In the rows, zero is written as 128.
Here are made-up elements, facts about them, and rows of numbers that follow some of those facts. Name the element behind each unnamed row.

How the elements are related:
[nutruk dadriskan flegran saskon vogrol bozer butrir tiporon lofo doras muplok kleskis bimak flinel mulel fedu trudrim pliresil puzir trapleluk brugir trudroven sekam pemas saster pagroflu barun nover nopo plasken fedur ritar rozus mitin branal drosko brestar vidrek] Θ c
[govom plisar zudon bruda trezuk patrupa zatol petral roflosa liflu plusu stistuk rabron trore mema kibres miflol nudrur gupugren neton gudror lubrik darufi metrin drere brugim voklos druklar steklom kanebe klostak kiskil letok troteklim rekel sesker daraki gritrol skabril drebak pegrem defles] Θ d
[plutotru mumo relosil disem suklar dosal draflem kuzum grira zuplan plopozu vurar staklum bedek viflek geror guvas plason trabren tibranis vetan fepeplor stedom trurok rudrol puno sigepu vodrimuk nugrul flaga pefla zotrikor tosir tufel dradan potri vikan tazos truge traskul gustiklar tremesten grofun simitrek denu klilinun dotru firil skama saplo depa] Θ a
[mabon kligrol skevis riba bemokla fibrik notris fida kiklu duplor ristuk ploskul genek goka ralan numura flabromer skazek stalanim soku trupli plasak kalil flibrin rutur rofeplun skaplum gudom golu plabru potrolon meles] Θ e
[dredel skibru tovur bufozem pivo pagrus vuplel badruk getral gilenok mima kegrir roben trosku greki dreskon florele legrir nofugra gredrun fliflin fasir flikla zagum vinu klaker stegrun mevos trosi goklek ladal brosu trefo fliges skunonu nelor dogoser skotros denota] Θ b
govom Δ flegran bimak
plisar Δ rutur dradan
plutotru Δ klaker pagrus
saskon Δ viflek rutur vinu
zudon Δ barun fliges guvas
vogrol Δ nutruk butrir
bozer Δ lofo
relosil Δ pegrem
trezuk Δ plopozu vuplel sesker neton
skibru Δ brugir skevis
tiporon Δ stegrun liflu fida denu
grira Δ rudrol drebak
vurar Δ voklos stalanim bedek mumo
getral Δ denota
mima Δ nelor firil flibrin
tibranis Δ riba
vetan Δ fedur
trosku Δ rofeplun saplo defles
miflol Δ goklek fasir depa
legrir Δ nugrul trosi
pemas Δ nugrul
genek Δ butrir flibrin
vodrimuk Δ brugir fibrik zotrikor sesker dadriskan kanebe steklom mumo
flaga Δ suklar trore
gupugren Δ grofun klaker
gudror Δ plopozu numura simitrek dradan
flabromer Δ puno kiklu trudroven
zagum Δ nopo kligrol bimak
plasak Δ fepeplor dredel ladal trore
drere Δ kuzum
plasken Δ badruk klostak disem
vikan Δ dadriskan flikla
druklar Δ voklos gritrol
truge Δ zotrikor liflu flikla
traskul Δ steklom
ritar Δ fliges trapleluk ralan bimak
rozus Δ petral gilenok
brosu Δ fedu skotros klostak kegrir drebak
troteklim Δ stistuk bruda ladal dosal trefo dradan denota
rekel Δ trabren puzir lubrik
branal Δ rutur
klilinun Δ numura grofun denu
dotru Δ meles nudrur trore
skunonu Δ mulel metrin bedek
skabril Δ grofun pagroflu disem
vidrek Δ suklar guvas daraki denu
dadriskan Σ: rofeplun ladal
govom Σ: plopozu depa
mabon Σ: butrir bozer flibrin tosir
bruda Σ: roben plasken defles tiporon
skibru Σ: ralan goklek dredel getral
skevis Σ: plabru dotru goklek
plusu Σ: skazek drosko klilinun
stistuk Σ: lofo dreskon rabron saplo golu mitin
grira Σ: drosko rabron zuplan
muplok Σ: grofun draflem kegrir
pivo Σ: kleskis draflem
staklum Σ: kleskis ladal
duplor Σ: zatol trosku mumo
geror Σ: brugir kiklu rutur firil mumo denota
mulel Σ: rofeplun fibrik sesker plasak
gilenok Σ: badruk viflek vurar flinel kegrir notris
fedu Σ: miflol flibrin denota
mima Σ: vuplel trurok dogoser mema skama relosil
guvas Σ: vikan skaplum tufel
plason Σ: getral
puzir Σ: kleskis pemas defles flegran
trabren Σ: ralan trezuk depa
nudrur Σ: mema kanebe
ploskul Σ: darufi goka mumo
legrir Σ: kibres riba disem
saster Σ: pegrem roflosa
puno Σ: soku vinu zudon
fliflin Σ: kiklu rofeplun pemas doras
gupugren Σ: kleskis tibranis petral trupli defles gudom bufozem riba fedur
gudror Σ: sesker sekam steklom denota
flabromer Σ: tovur skazek liflu defles zagum fida
fasir Σ: badruk viflek flinel
flikla Σ: vikan pliresil gudom tiporon bufozem potri
metrin Σ: potri
barun Σ: miflol patrupa
nover Σ: kleskis numura butrir kuzum
stegrun Σ: trurok mema flinel pefla
truge Σ: skotros dosal
traskul Σ: kibres tiporon lubrik
ritar Σ: kleskis bufozem vidrek drebak
gustiklar Σ: numura ralan flegran steklom
klostak Σ: plisar viflek nofugra
letok Σ: rekel fida doras
tremesten Σ: dreskon nopo roben
branal Σ: skazek bufozem ladal bimak getral
simitrek Σ: saplo stalanim bedek getral
daraki Σ: soku zatol trosku dosal patrupa doras drebak
fliges Σ: petral fedur
potrolon Σ: saplo goklek ladal denu
skabril Σ: vuplel bufozem drere
nelor Σ: dogoser trosku mevos stalanim

Known rows:
vetan: [ 99 194  95 144 169  72 124 133 162  91 173 115 143 114 159 137 194 119
 129 123 117 185 151 176 120 145 147 119 111 114 130 167 116  76 185 134
 168 138 103 110 110 184 149 116 181 124 153 126]
govom: [120 159 125 156 144  98 134 155 153 110 166 155 114  94 141 121 167  75
 129 146 116 184 169 151 141 112 143 106 113 141 114 122 153  88 187  91
 159 110 118 104 105 170 153 102 157 129 115 147]
skabril: [109 169 167 133 147  91 170 167 127  81 166 178 103  91 104  73 104  78
  97  95 110 142 143 137 124 103 130 114 158 164 154 106 180 119 181  94
 126 142 144 121 110 120 179 141 129 142  72 151]
drere: [ 94 167 132 124 147  92 124 152 133 144 152 119 113 133 146 120 113 122
 117  95 155 143 139 117  91 122 114 123 107 139 127 129 125  77 155 111
 145 156 132 137 101 146 147 149 146 126 139 110]
dotru: [106 179 105 136 163  82 135 161 129  85 162  98 108 133 166 112 135 138
 109  74 125 134 136 168 110 128 109 144 122 146 122 162 115  76 151  97
 121 152 111 136 124 151 163 180 178 131 109 137]
flabromer: [155 180 162 137 170  85 161 117 122  67 154 188  76 101 107 107 131  41
  99  80 126 181 125 210 173  88 130 161 142 115 167 122 204 136 122 125
 129  99 174 146 119 150 188 134  96 141  62 164]
trosku: [100 132  88 154 175 130 132 165 118 121 177  42 162 142 194 152 163 133
  96  89 142 100 128 123  93 113 118 155 102 129  94 150  80 114 112 107
 136 108 113 154  76 161 157 156 153 138 116 117]
truge: [149 161 103 162 147 126 168 129 165  59 173 128 106  74 126  87 181  67
 123  96 134 131 159 151 122 112 151 137 128 102 103 134  95 100 129  88
 164 104 157 122 120 138 181 156 185 126 122 140]
trurok: [109 155 111 110 174 109 178 151 129 101 139  92 125 124 116 136 138 210
 115  60 116 117 129 123  72 138 105 144 153 125 126 120  54 117 147 141
 127 168 124 130  88 130 155 188 116  83 166 105]
firil: [129  83 106 133 147 132 136 109 117 117 158  97 154 124 128 141 155 135
 117  71 103 108 115 143 110 110 140 165 106 122 110 133  51 110  82  83
 113 112 110 142 113 179 166 192 155 123 149 134]
nugrul: [128 133 123 117 160 107 131 111 136 104 156 141 132 126 117 115 138 129
 128 101 114 147 147 167 117 131 131 125 138 132 130 125  91 103 130 131
 132 142 126 111  96 143 137 156 125 108 182 128]
ploskul: [148  73 116 156 127 145 148 128 115  86 180 130 141  82  93  91 124 101
 110 148  79 115 185 151 160 124 171 167 170  99 145 108 155 151 110  83
 137 125 138  97 135 168 176 131 148 103  89 134]
potri: [120 196 118 114 151  91  98 127 130 135 155 120 122 152 153 105  84 151
 118  66 149 140 118 160 109 131 121 124 118 119 139 146 124  76 126 126
 113 164 108 147 108 141 135 157 136 145 142 119]
neton: [123 150 154 130 169 119 128 131 147 112 156 127 134 113 105  94 137 104
 128 122 129 112 167 115 114 123 115 120 120 134 127 126 104  80 120 121
 156 132 155  99 116 132 174 160 153 130 158 129]
gustiklar: [156 109 145 111 153 142 155 115 103  60 164 174 121  93  77  80 105  68
  95 100 112 133 129 164 137  94 134 165 148 107 153 115 133 128  98  83
  92  75 136 126 122 146 176 164 104 129  78 163]
flibrin: [139  58 123 129 146 155 131 105  82 138 150  64 149 139 115 104  93 160
 106  66  94  73 140 144 114 122 140 187 146 134 135 126 110 144  51 109
  97 135 107 143 133 150 177 201 137 105 131 106]
trupli: [115 175 127 105 168  79  95 111 108 130 151 114 123 152 141 108  80 133
 100  89 134 142 135 196 127 136 129 139 144 118 150 135 196 102 120 138
 117 166 119 132 128 152 154 142 135 145 106 116]

Name these rows:
No name comes twice in this set of rows, the named rows included.
[178 191 146 123 147 127  92  86 150  68 145 215 137 118 116  58  77  41
 129 134 174 162 157 161 142 109 117 114 164 114 149 118 148  83 137 128
 138 124 186  97  62  94 123 127 108 172 144 169] | flikla
[167 182 122 154 146 144 129 122 155  69 184 164 124 103 150  83 130  21
 114 129 174 143 147 153 136  92 129 132 145 104 118 130 129 104 154 100
 149  94 191 125  76 120 151 124 121 156  95 162] | skibru
[140 152 125 194 110 120 113 176 180  69 182 149 124  82 151  85 182  19
 159 141 129 141 177 126 139 109 147 132 100 142  94 161 102  67 156  50
 153  83 141 105 149 165 159 146 221 120  95 189] | gudror

Now the same elements, written a new way:
Some rows with their names:
bemokla: [ 96  83 122 119 116 158 126 145 155 132 114  75 106 123 118 112 162 135
 139 123 125 150 106  88 116 105 131 127 114 141 113 134  98  98  68  91]
puzir: [ 95 135 139 112 122 188 112 149 150 130 170  74  77 128 118 107 159 176
 132 138 125 151 105 106 115 130 133 121 110 136 114 192  98 117  71  65]
rutur: [ 99  68 113 109 102 164 118 169 149 153 113 105 121 121 122 110 165 102
 179 123 120 149 123  89 117 141 133 120 111 146 114 131  96 119  65  67]
notris: [ 99  69 115 140 129 145 152 145 186 160 110  72  93 122 121 104 156 117
 134 119 120 144 105  89 113 104 131 180 109 147 126 130  95  80  84  75]
flaga: [107 109 147 166  84 149 114 162 202 137 138  72 107 127 151 137 209  99
 133 119 122 143 128  98 115 105 131 144 136 170 139 147 106 113  75  77]
geror: [ 93 127 136 116  99 147 114 153 148 144 148 123  79 142 159 115 198 172
 153 122 156 141 100 156 115 109 172 119 162 143 115 162 100  79  75 117]
klostak: [ 97 114 116 106  81 151 156 148 154 211 147  88  71 119 127 109 159 163
 180 142 158 137  99 111 115 106 146 155 111 134 111 128 104  81  74  59]
greki: [ 93  71 128 117 101 156 120 143 156 125 122  70 108 124 127 110 154 143
 136 122 117 146 100  88 109 104 131 122 110 143 130 129 102  98  75  70]
ploskul: [ 92 113 117 109 120 161 116 147 143 135 131  96 103 134 121 110 162 171
 142 120 137 145  96 117 108 105 157 123 118 140 108 134  97  79  68 104]
flikla: [ 94 198 148 113  90 146 116 150 157 150 176  64  70 139 123 111 162 138
 132 165 136 147  95  85 112 121 142 117 106 137 113 162  93 135  70  87]
suklar: [116 116 137 125  87 145 115 150 166 189 152  70  75 126 142 117 219 102
 151 122 124 149 158  91 116 133 130 126 149 145 134 133 115 120  66  68]
zagum: [100  98 156 152  85 174 142 145 157 113 139  63 149 146 120 121 158 134
 132 124 121 172 112  86 108 102 133 134 115 190 134 151 113 162  69  89]
duplor: [ 92 111 116 114 120 155 114 152 147 129 130  98 105 131 117 107 162 169
 145 124 133 140  96 121 114 102 157 122 119 140 109 134  98  81  71 107]
traskul: [ 93 182 170 154  89 141 113 170 215 135 138  71  70 135 165 107 191 127
 139 136 124 150 102  89 114 112 131 114 110 138 111 176  94 100  74 131]
roflosa: [ 98  74 119 153 102 165 144 149 177 132 115  76 105 119 137 109 154 113
 132 123 117 147 116  88 114 104 128 128 124 144 107 133  97  91  72  94]
badruk: [ 97  68 119 117  81 147 161 151 161 162 119  68  73 115 115 107 158 116
 174 127 118 147 105  88 115  95 131 194 106 138 117 126 103  82  70  43]
neton: [ 98 109 115 115 105 145 120 161 178 168 117  71  83 126 133 113 164 103
 142 126 124 150 110  87 115 139 129 120 110 137 111 134  98  97  66 103]

Rows to name:
No name comes twice in this set of rows, the named rows included.
[115  69 114 167  84 143 111 193 174 160 110 105  99 114 154 106 191  98
 165 117 115 148 151  90 113 137 127 122 141 161 137 132  96 114  67  62] | dosal
[139  68 171 168  94 182 140 142 199 139 112  71 101 125 167 119 168 106
 139 146 120 150 179  86 111 140 127 116 192 153 168 134 114 104  91  82] | saplo
[136  92 173 112  76 153 120 150 177 175 132  71  77 122 137 157 217 101
 148 148 118 149 170  89 112 168 130 121 159 140 141 131 122 142  66  74] | denu
[109  63 145 152  95 187 116 154 200 117 115  69 188 118 141 132 159 103
 131 121 117 163 120  85 109 140 121 122 107 172 155 135  96 152  71  45] | getral
[ 94 176 116 108  80 161 112 161 147 170 182  90  96 160 119 116 197 135
 164 124 153 143  95 115 118 122 185 122 119 140 110 134 101 108  65 104] | daraki
[ 94 134 114 116 114 162 118 146 173 202 147  88 119 125 136 107 164 115
 134 121 156 139 114  90 114 116 132 153 110 140 109 134  96  79  64  63] | nudrur
[ 94  82 134 103  97 163 121 148 145 143 152  91  69 125 116 119 162 186
 168 124 120 141  93 146 117 106 132 130 109 138 107 133 109  82  67  66] | fedu
[101 124 156 132  95 143 113 148 180 176 117  69  69 128 147 110 229  97
 139 137 117 146 132  85 111 116 133 119 122 142 129 132  97  83  69 124] | zotrikor
[105 185 156 112  76 147 120 147 162 191 199  71  76 159 138 111 202 112
 137 131 164 144 159  90 118 122 168 122 143 138 112 163 114 133  73  72] | guvas
[ 98 113 120 112 116 172 148 144 149 151 141  74 122 154 119 107 163 117
 133 122 127 149 131  92 112 101 151 125 129 146 121 133 113 121  65  90] | kligrol
[ 98 117 130 116 136 172 130 139 145 154 163  66 107 152 113 110 162 119
 133 123 120 165 123  90 120 101 131 151 107 155 119 133 145 109  70  67] | trapleluk
[105 113 192 127  78 152 118 148 197 125 140  70  73 119 176 178 164 188
 138 160 155 141 111 166 122 122 131 123 164 138 108 148 108  80  74  88] | grira

Now the same elements, written a new way:
Some elements and their rows:
gupugren: [158  82 111 136 121  43 165 243 215 230 162 174  70 128]
ritar: [182 140 175 109 186 102 125 246 131 179 228 132  45 106]
nudrur: [178 120 101 136 165 180 197 174 191 129 160 137 130  96]
govom: [195 151 107 153 153 110 160 210 119 135 241 105 130  89]
gudror: [155 110  86 154  95 181 158 197 180 177 211 142 136 117]
flikla: [132 138 134 144 144 159 175 178 205 123 159 163  88 143]
skotros: [143 146 108 100 111 124 141 132 110 126 102 119 132 132]
pemas: [162 144 129 123 121 125  85 144  84 160 144 171  95 123]
plopozu: [151 154 110  98 126 131 130 131 121 150 101 133 162 128]
grofun: [165 150  94  98 101  64 140 152 148 195  67 141 147 100]
skama: [158 157 108  96 135 130 132 135 113 148  94 136 156 122]
brestar: [156 138 131  94 128 142 112 125 122 155  98 132 124  92]
greki: [137 143 108  98 119 119 143 131 108 135  99 121 129 128]
zuplan: [158 156 115  97 132 130 131 132 118 152  96 129 157 128]
drere: [161 112  84 119 131 103 124 139  75 164 139 153 137 134]
soku: [162 139 143  96 100 151 119 133 110 140 102 136 149  94]
dradan: [129 145  97  80 126 155 122 147 116 167 101 126 176 130]

Which element is each row?
No name comes twice in this set of rows, the named rows included.
[149 155  71  99 159 120 159 147 102 120  71 155 122  92] | badruk
[ 15 122 120 111 170 207 125 195 175 234 240 131 136  76] | branal
[162 139 139  96 135 134 102 138 116 137 103 141 114 107] | butrir
[159 140 129  96 117 146 110 125 123 149  98 126 127  94] | sekam
[149 148 117  96 124  98 148 121 127 193  92 128 157 119] | denu
[169 112  84 124 112 114 123 136  82 157 144 143 144 135] | rekel
[ 88 170 139 149 165 142 183 138 210 175 191 110 175  88] | simitrek
[145 132 162  95 104 134 117 124 115 154 118 132 143 105] | rofeplun
[146 126 142  82 110 121 122 145 122 176  89 149 133  91] | numura
[176 126 112 117 105 135 111 133  97 204 120 172  93 100] | tiporon
[158 168  58  88 188 153 152 160 112 134  69 168 158  78] | viflek
[192  93 112  82 144 164 172 102  81 172 112 116 139 137] | trore

